Small tables with named rows and columns. After each table, cells are looked up by row and column.

Puz:
,Nop,Baso,Pubov,Bes,Fulovof,Dopof,Zan,Gub,Viv
Davus,143,161,87,166,231,202,245,161,136
Kebugik,201,195,212,153,212,92,105,122,160
Zek,131,196,166,195,35,152,120,214,155

Zek, Viv: 155
Davus, Viv: 136
Kebugik, Gub: 122
Zek, Fulovof: 35
Davus, Fulovof: 231
Davus, Dopof: 202
Kebugik, Baso: 195
Zek, Gub: 214
Davus, Nop: 143
Davus, Gub: 161

Table Tusu
columns: Nobe, Dul, Zup, Forigo
Dum: [7.658, -46.567, 28.880, 17.189]
Rofevov: [40.158, 29.567, 27.403, -93.702]
Dab: [-44.980, 78.329, 11.311, 64.802]

Dab, Dul: 78.329
Rofevov, Nobe: 40.158
Rofevov, Forigo: -93.702
Dum, Nobe: 7.658
Dab, Forigo: 64.802
Dum, Forigo: 17.189
Rofevov, Zup: 27.403
Dum, Zup: 28.880
Dab, Nobe: -44.980
Dum, Dul: -46.567
Rofevov, Dul: 29.567
Dab, Zup: 11.311

Datenon:
|  | Nivuz | Vunupo | Nageli | Saloluv |
|---|---|---|---|---|
| Pof | 0.8 | 0.8 | 0.4 | 0.8 |
| Zimek | 0.8 | 0.5 | 0.4 | 0.1 |
| Tuvazi | 0.5 | 0.6 | 0.9 | 0.2 |
| Fek | 0.9 | 0.6 | 0.4 | 0.8 |
| Dep | 0.6 | 0.6 | 0.8 | 0.2 |
| Gumas | 0.9 | 0.6 | 0.6 | 0.8 |
| Rel | 0.7 | 0.5 | 0.4 | 0.3 |
| Sobovol | 0.4 | 0.8 | 0.4 | 0.6 |
| Rorekor | 0.6 | 0.6 | 0.4 | 0.1 |
| Levan | 0.8 | 0.6 | 0.5 | 0.8 |
| Kiz | 0.6 | 0.7 | 0.6 | 0.5 |
| Sulefu | 0.7 | 0.7 | 0.5 | 0.2 |
| Bufabos | 0.8 | 0.7 | 0.7 | 0.8 |
| Sibak | 0.8 | 0.6 | 0.4 | 0.9 |

What is the Saloluv of Zimek in Datenon? 0.1
What is the Saloluv of Rorekor in Datenon? 0.1
What is the Nivuz of Sobovol in Datenon? 0.4
What is the Nageli of Sulefu in Datenon? 0.5
What is the Saloluv of Fek in Datenon? 0.8
What is the Vunupo of Rel in Datenon? 0.5
What is the Vunupo of Gumas in Datenon? 0.6
What is the Saloluv of Levan in Datenon? 0.8
What is the Nivuz of Bufabos in Datenon? 0.8
What is the Saloluv of Sibak in Datenon? 0.9
What is the Saloluv of Rel in Datenon? 0.3
What is the Vunupo of Dep in Datenon? 0.6
Which row has the largest Nageli? Tuvazi

Bima.csv
,Riba,Vaba
Roz,138,121
Gov,165,176
Bugi,50,164
Fafari,198,136
Bep,120,124
Kagiki,67,75
Nom,148,207
Timu,182,149
Zogitod,153,82

Riba of Gov is 165
Riba of Bugi is 50
Riba of Zogitod is 153
Vaba of Fafari is 136
Riba of Nom is 148
Riba of Fafari is 198
Riba of Kagiki is 67
Vaba of Kagiki is 75
Vaba of Timu is 149
Vaba of Bep is 124

Tofi:
           Diz    Bos  Bupaf  Gezezu  Divebe   Tubu  Bokid  Farabe
Gubof      469  -1908    370    3995     907  -1869   9484   -2950
Vumedol   1995   5624  -4927    1552     -21  -8330   -679    -775
Tig       -513  -2594   3567   -1859   -3083  -1899   2918   -1234
Keneto    1437  -1843  -6639    1427   -3081  -2067   1517    1753
Zan      -2593    988   8271    1343   -3506  -5875   -652     172
Fuvoluk  -4154  -1065  -1794   -3394    2787    159   3242   -1135

Gubof, Gezezu: 3995
Vumedol, Farabe: -775
Fuvoluk, Divebe: 2787
Fuvoluk, Diz: -4154
Fuvoluk, Tubu: 159
Tig, Bos: -2594
Zan, Tubu: -5875
Fuvoluk, Bokid: 3242
Row with the largest Farabe: Keneto

Bepubu:
|  | Rosir | Vum | Munifi | Ped | Bupabed | Keba | Gar | Nibipos | Gadudi |
|---|---|---|---|---|---|---|---|---|---|
| Folit | 50.02 | 58.94 | 75.25 | 50.23 | 67.89 | 28.91 | 78.91 | 57.95 | 61.63 |
| Netid | 39.12 | 27.05 | 27.72 | 36.95 | 95.89 | 71.79 | 47.24 | 42.54 | 21.97 |
| Zimuv | 47.95 | 54.37 | 77.87 | 46.17 | 57.29 | 45.00 | 60.56 | 63.14 | 53.17 |
| Poriz | 74.95 | 58.99 | 53.12 | 21.84 | 21.26 | 96.72 | 17.61 | 76.96 | 48.71 |
| Geguf | 48.86 | 57.49 | 22.95 | 81.49 | 61.15 | 74.35 | 36.62 | 57.32 | 60.20 |
| Bok | 15.86 | 46.35 | 31.26 | 63.84 | 76.96 | 58.25 | 43.34 | 7.99 | 18.20 |
| Vezir | 46.49 | 80.15 | 80.84 | 68.37 | 40.42 | 57.38 | 36.53 | 65.70 | 56.96 |

Bok, Munifi: 31.26
Zimuv, Gadudi: 53.17
Poriz, Nibipos: 76.96
Poriz, Keba: 96.72
Bok, Nibipos: 7.99
Vezir, Gar: 36.53
Geguf, Ped: 81.49
Netid, Ped: 36.95
Vezir, Gadudi: 56.96

Muler =
columns: Pez, Roz, Paralum
Fovove: [23, 40, 22]
Piz: [37, 37, 30]
Butod: [42, 57, 51]
Mef: [45, 65, 52]
Situ: [75, 42, 41]
Gire: [51, 38, 44]
Nas: [56, 37, 24]
Gofides: [47, 79, 31]
Baserar: [36, 63, 27]
Kugebe: [49, 37, 44]
Vuko: [28, 35, 74]
Tek: [30, 30, 70]
Lufivak: [60, 37, 45]

What is the Pez of Piz in Muler?
37
What is the Roz of Piz in Muler?
37
What is the Paralum of Gofides in Muler?
31
What is the Paralum of Gire in Muler?
44
What is the Roz of Fovove in Muler?
40
What is the Pez of Baserar in Muler?
36
What is the Roz of Kugebe in Muler?
37
Row with the largest Roz: Gofides

Porir.tsv
	Sufik	Zoru
Mitud	52.88	37.42
Zeget	24.51	82.41
Lup	59.64	40.80
Bugekit	59.20	59.23
Dem	51.12	53.87
Desu	76.14	45.32
Nebupun	47.78	60.01
Viko	65.89	51.68
Zuro	90.57	21.90
Gan	39.66	44.34
Zuki	27.18	38.95
Kotin	56.22	50.10
Mivusi	74.59	43.98

Viko, Zoru -> 51.68
Mitud, Sufik -> 52.88
Zeget, Sufik -> 24.51
Zuro, Zoru -> 21.90
Dem, Zoru -> 53.87
Desu, Zoru -> 45.32
Mitud, Zoru -> 37.42
Zeget, Zoru -> 82.41
Kotin, Sufik -> 56.22
Dem, Sufik -> 51.12
Zuki, Sufik -> 27.18
Gan, Zoru -> 44.34
Bugekit, Sufik -> 59.20
Gan, Sufik -> 39.66
Desu, Sufik -> 76.14

Fubis:
,Ludom,Vogo
Pepeg,-4929,-2813
Fiba,1321,-5631
Kalu,1941,-7227
Fef,2925,-1562
Dulaz,5420,-5661
Pezed,1985,-7025
Dag,6667,-6565

What is the Ludom of Fef in Fubis? 2925
What is the Ludom of Pezed in Fubis? 1985
What is the Vogo of Dag in Fubis? -6565
What is the Ludom of Pepeg in Fubis? -4929
What is the Vogo of Fef in Fubis? -1562
What is the Vogo of Pezed in Fubis? -7025
What is the Vogo of Pepeg in Fubis? -2813
What is the Vogo of Fiba in Fubis? -5631
What is the Ludom of Dulaz in Fubis? 5420
What is the Ludom of Dag in Fubis? 6667
What is the Ludom of Kalu in Fubis? 1941
What is the Vogo of Dulaz in Fubis? -5661
What is the Vogo of Kalu in Fubis? -7227
What is the Ludom of Fiba in Fubis? 1321
Which row has the largest Ludom? Dag

Pid =
cols = Vuguz, Rizef, Pum, Mek, Fofo, Pok, Nud
Mupen: [2.98, -4.78, -2.20, -0.13, 2.16, 4.81, 5.35]
Nipip: [-4.43, -0.14, -2.12, 5.00, -2.75, 1.01, 1.48]
Vagodov: [2.21, 0.04, -2.00, 0.92, -1.57, -1.24, 3.86]
Mirosen: [1.92, -2.17, -3.58, -0.90, -0.22, -2.98, 1.02]
Nidovu: [-1.22, 1.67, -2.06, 5.39, 2.11, -2.03, 7.03]
Puli: [3.63, -0.32, -3.96, 4.71, -6.46, -0.44, 0.00]
Zed: [5.26, 1.28, -3.95, 2.19, 0.95, -4.19, 4.99]
Peg: [4.27, 2.99, -4.12, 3.13, 1.82, 1.88, 5.67]

Nidovu, Rizef => 1.67
Vagodov, Mek => 0.92
Nipip, Nud => 1.48
Zed, Fofo => 0.95
Nidovu, Vuguz => -1.22
Peg, Nud => 5.67
Mupen, Fofo => 2.16
Vagodov, Rizef => 0.04
Mupen, Rizef => -4.78
Peg, Pok => 1.88
Puli, Rizef => -0.32
Puli, Pum => -3.96
Mirosen, Pum => -3.58
Nipip, Rizef => -0.14
Zed, Mek => 2.19
Nipip, Vuguz => -4.43
Peg, Pum => -4.12
Puli, Pok => -0.44
Which row has the largest Mek? Nidovu

